Below are the code and all the weights of a small trained network. Each question names an input and a class and asks about switching units off, where a switched-off unit gives its printed mean instead of its output.

import numpy as np


def w(rows, s, z=0):
    codes = np.array(rows[::2]) - 128.0
    scale = np.full(codes.shape[1], s)
    scale[-1] = z or s
    return codes * scale


def f(y):
    return y / 2 * (1 + np.tanh(0.7978845608 * (y + 0.044715 * y**3)))


def log_softmax(a):
    a = a - a.max(-1, keepdims=True)
    return a - np.log(np.exp(a).sum(-1, keepdims=True))


def net(x, mask):
    res = np.array(x, float).reshape(1, 8) / 4 @ E
    y = f(res @ A[0][:, :-1].T + A[0][:, -1])
    res = res + np.where(mask, y, B[0][:, -1]) @ B[0][:, :-1]
    return log_softmax(res[-1] @ U[:, :-1].T + U[:, -1])


A, B = {}, {}
E = w([
[118,120,114,103,133,141,121],'x0',
[131,121,110,145,125,124,146],'x1',
[74,204,167,93,222,146,254],'x2',
[90,95,148,158,122,108,127],'x3',
[183,184,172,158,130,115,125],'x4',
[70,80,148,152,119,108,122],'x5',
[63,208,65,139,170,19,68],'x6',
[109,136,86,253,166,243,113],'x7',
],0.0098)
A[0] = w([
[146,143,114,157,112,166,114,131],'N1',
[72,185,99,212,202,225,79,177],'N2',
[209,127,96,115,186,150,115,131],'N3',
[111,170,131,132,126,76,156,118],'N4',
[168,86,139,207,87,252,70,153],'N5',
[133,111,189,91,113,147,173,32],'N6',
[97,123,170,151,91,184,85,139],'N7',
[119,115,121,148,105,163,105,117],'N8',
[152,110,121,124,71,157,126,119],'N9',
[191,88,82,141,58,82,11,156],'N10',
[112,123,130,134,87,123,155,108],'N11',
[131,156,100,146,149,124,103,126],'N12',
[163,91,109,162,103,187,91,131],'N13',
[106,177,158,126,135,129,87,158],'N14',
[82,172,97,207,190,216,92,10],'N15',
[96,151,150,130,154,162,199,37],'N16',
[160,110,96,124,83,87,55,27],'N17',
[146,141,176,139,182,129,167,137],'N18',
[62,184,117,107,174,98,146,111],'N19',
[145,132,161,138,164,81,137,123],'N20',
[79,172,154,110,154,168,176,195],'N21',
[182,52,219,92,79,203,224,149],'N22',
[145,101,133,151,118,202,80,148],'N23',
[105,135,107,159,149,133,144,104],'N24',
],0.013,0.011)
B[0] = w([
[143,132,134,125,145,113,127,155],'N1',
[160,112,144,157,23,167,112,254],'N2',
[101,110,132,153,137,127,126,154],'N3',
[131,135,123,122,172,144,126,169],'N4',
[157,81,126,98,233,131,139,231],'N5',
[114,145,123,135,158,115,149,152],'N6',
[165,140,93,103,141,141,150,161],'N7',
[168,145,148,99,144,125,134,149],'N8',
[166,113,135,130,153,141,126,154],'N9',
[81,155,125,128,6,152,131,245],'N10',
[172,167,132,96,126,126,125,128],'N11',
[99,105,152,94,100,123,150,155],'N12',
[164,118,172,150,180,115,127,181],'N13',
[126,117,110,104,125,118,154,162],'N14',
[24,205,106,85,81,73,131,195],'N15',
[156,113,139,141,47,121,100,162],'N16',
[84,176,123,135,128,90,146,170],'N17',
[112,113,113,87,120,129,126,175],'N18',
[146,126,129,122,201,123,143,196],'N19',
[116,105,87,152,138,158,135,153],'N20',
[108,138,127,135,153,96,126,213],'N21',
[73,176,116,137,2,122,108,242],'N22',
[153,110,125,157,173,124,133,181],'N23',
[125,135,124,102,112,115,125,146],'N24',
],0.018)
U = w([
[128,116,149,115,82,183,53,23],'0',
[65,163,95,118,129,113,118,250],'1',
[163,84,124,123,251,149,139,114],'2',
],0.013,0.0014)

Each question gives the input, the list of numbers given to net, and the class t.
The units are the neurons (one row each of A and B). Each row of codes is followed by its name. A weight is (code - 128) times the scale printed after its matrix; where a second scale follows, it is the last column's (A, B and U).
mask holds one flag per neuron, in row order. A switched-off neuron (its flag False) gives its mean, the last column of its row in B, instead of its output. The means were averaged over made-up inputs and are rounded, as every weight is.
A unit's drop is (log p(t) with every unit on - log p(t) with that unit switched off) / (log p(t) with every unit on - log p(t) with every unit switched off).
The circuit of an input: a set's keep is (log p(t) with only the set's units on - log p(t) with every unit switched off) / (log p(t) with every unit on - log p(t) with every unit switched off). Starting from the 12 units with the biggest drops (on a tie, the unit counted first), units are removed one at a time, each time the one whose removal leaves the highest keep (on an exact tie, the one counted first), for as long as the keep stays at least 0.8.
units of the circuit, in order: the units of the circuit, biggest drop first
most important unit: the unit with the biggest drop
top k neurons: the k neurons with the biggest drops, biggest first
drop when u is switched off: that unit's drop, to one decimal
input [0,2,0,-3,-5,6,-3,3], class 2: units of the circuit, in order : [N10; N5]
input [-7,-5,-7,6,5,-3,4,-1], class 1: top 3 neurons : [N2; N17; N16]
input [1,-1,-1,-2,-1,-7,7,1], class 0: units of the circuit, in order : [N15; N21]
input [-8,-4,-4,5,6,3,-1,8], class 2: most important unit : N5
input [7,-7,-1,8,4,4,7,7], class 0: top 3 neurons : [N2; N17; N21]
input [-8,-6,8,-5,-7,7,1,-7], class 2: top 2 neurons : [N10; N19]
input [-4,-7,-7,8,-2,7,0,5], class 2: top 2 neurons : [N5; N22]
input [6,-3,7,-5,-8,3,-1,1], class 0: top 2 neurons : [N16; N15]
input [6,7,5,0,-8,-7,-4,5], class 0: top 2 neurons : [N2; N16]
input [1,-5,8,2,-4,8,-3,5], class 0: top 3 neurons : [N2; N16; N17]
input [2,-4,4,4,-7,6,6,0], class 2: top 3 neurons : [N22; N10; N19]
input [7,7,-6,4,7,1,7,3], class 0: top 3 neurons : [N2; N10; N21]
input [0,-4,4,-7,3,2,-1,5], class 0: top 3 neurons : [N2; N16; N17]
input [-8,7,-4,-8,4,-2,-6,5], class 2: units of the circuit, in order : [N5]
input [-2,-1,-4,7,3,-2,8,6], class 0: top 3 neurons : [N2; N21; N10]
input [-2,2,0,7,4,7,4,3], class 0: top 2 neurons : [N2; N17]
input [0,1,0,7,-8,6,5,7], class 0: top 4 neurons : [N2; N17; N21; N6]
input [-8,-2,-4,-3,-1,3,-4,3], class 2: drop when N5 is switched off : 0.7
input [-7,4,8,-1,-2,-5,-6,7], class 0: drop when N2 is switched off : 6.8
input [-1,6,2,-3,-5,1,2,-5], class 2: drop when N22 is switched off : 0.3
input [1,3,7,1,8,2,5,-2], class 2: drop when N7 is switched off : 0.0
